Here is a tiny trained network, its code and every weight. The questions are about switching its units off for an input and a class, where a switched-off unit gives its printed mean instead of its output.

import numpy as np


def w(rows, s, z=0):
    codes = np.array(rows[::2]) - 128.0
    scale = np.full(codes.shape[1], s)
    scale[-1] = z or s
    return codes * scale


def f(y):
    return np.maximum(y, 0)


def log_softmax(a):
    a = a - a.max(-1, keepdims=True)
    return a - np.log(np.exp(a).sum(-1, keepdims=True))


def net(x, mask):
    res = np.array(x, float).reshape(1, 3) / 4 @ E
    y = f(res @ A[0][:, :-1].T + A[0][:, -1])
    res = res + np.where(mask, y, B[0][:, -1]) @ B[0][:, :-1]
    return log_softmax(res[-1] @ U[:, :-1].T + U[:, -1])


A, B = {}, {}
E = w([
[226,75,158,207,154,247,165],'x0',
[217,116,197,129,67,83,47],'x1',
[213,89,9,154,87,93,225],'x2',
],0.012)
A[0] = w([
[76,151,89,132,137,96,132,80],'neuron 0',
[168,143,131,207,183,167,129,113],'neuron 1',
[147,122,67,130,91,107,122,223],'neuron 2',
[109,171,109,65,9,81,95,93],'neuron 3',
[46,154,68,110,194,185,175,97],'neuron 4',
[156,32,14,126,85,87,189,120],'neuron 5',
[222,103,194,141,3,63,29,75],'neuron 6',
[84,109,101,149,184,140,155,125],'neuron 7',
[65,208,79,78,84,79,103,157],'neuron 8',
[184,121,90,115,93,93,196,40],'neuron 9',
[112,192,198,116,152,141,103,115],'neuron 10',
[159,87,130,180,128,168,82,254],'neuron 11',
[165,133,78,156,95,111,176,106],'neuron 12',
[92,133,197,103,211,145,111,137],'neuron 13',
],0.012,0.0058)
B[0] = w([
[94,64,151,148,111,188,120,169],'neuron 0',
[166,38,143,166,125,130,134,193],'neuron 1',
[122,141,134,113,235,17,61,190],'neuron 2',
[149,42,139,186,127,165,139,200],'neuron 3',
[77,120,76,38,46,166,135,219],'neuron 4',
[110,163,75,173,161,110,58,251],'neuron 5',
[51,165,43,31,52,216,165,238],'neuron 6',
[71,130,171,2,59,165,144,179],'neuron 7',
[144,45,158,152,145,98,133,225],'neuron 8',
[82,162,77,183,134,130,109,193],'neuron 9',
[85,126,91,164,238,128,34,185],'neuron 10',
[121,47,148,86,178,67,134,203],'neuron 11',
[90,160,65,99,149,148,149,195],'neuron 12',
[59,167,82,121,217,70,19,196],'neuron 13',
],0.0076,0.019)
U = w([
[109,143,117,51,84,188,144,118],'0',
[124,184,123,134,206,123,105,97],'1',
[146,4,144,145,144,153,149,120],'2',
[149,110,139,64,161,109,146,254],'3',
[159,135,170,123,107,128,163,86],'4',
],0.013,0.0077)

Each question gives the input, the list of numbers given to net, and the class t.
The units are the neurons (one row each of A and B). Each row of codes is followed by its name. A weight is (code - 128) times the scale printed after its matrix; where a second scale follows, it is the last column's (A, B and U).
mask holds one flag per neuron, in row order. A switched-off neuron (its flag False) gives its mean, the last column of its row in B, instead of its output. The means were averaged over made-up inputs and are rounded, as every weight is.
A unit's drop is (log p(t) with every unit on - log p(t) with that unit switched off) / (log p(t) with every unit on - log p(t) with every unit switched off).
unit that matters most: the unit with the biggest drop
k most important neurons: the k neurons with the biggest drops, biggest first
drop of u: that unit's drop, to one decimal
input [-8,8,-1], class 0: 3 most important neurons	(neuron 6; neuron 1; neuron 11)
input [-7,-4,-4], class 2: unit that matters most	neuron 8
input [-6,0,6], class 1: 2 most important neurons	(neuron 5; neuron 2)
input [3,4,-1], class 0: 4 most important neurons	(neuron 6; neuron 8; neuron 3; neuron 2)
input [-5,-4,5], class 1: 4 most important neurons	(neuron 5; neuron 6; neuron 2; neuron 1)
input [6,-7,-4], class 0: 2 most important neurons	(neuron 4; neuron 7)
input [1,6,8], class 1: 3 most important neurons	(neuron 5; neuron 2; neuron 4)
input [-8,5,4], class 2: 2 most important neurons	(neuron 3; neuron 8)
input [-8,7,-1], class 2: 4 most important neurons	(neuron 3; neuron 8; neuron 4; neuron 7)
input [1,-3,5], class 1: 2 most important neurons	(neuron 6; neuron 5)
input [-6,4,5], class 2: 2 most important neurons	(neuron 3; neuron 8)
input [4,-8,-7], class 0: 2 most important neurons	(neuron 4; neuron 7)
input [-1,-3,4], class 1: 3 most important neurons	(neuron 6; neuron 5; neuron 2)
input [-2,7,-7], class 0: 3 most important neurons	(neuron 6; neuron 5; neuron 2)
input [-4,3,1], class 2: 3 most important neurons	(neuron 3; neuron 4; neuron 8)
input [-6,-3,-1], class 2: drop of neuron 8	0.1
input [-7,4,-3], class 2: drop of neuron 3	0.4
input [1,8,5], class 0: drop of neuron 6	2.2
input [-4,6,1], class 0: drop of neuron 6	5.2
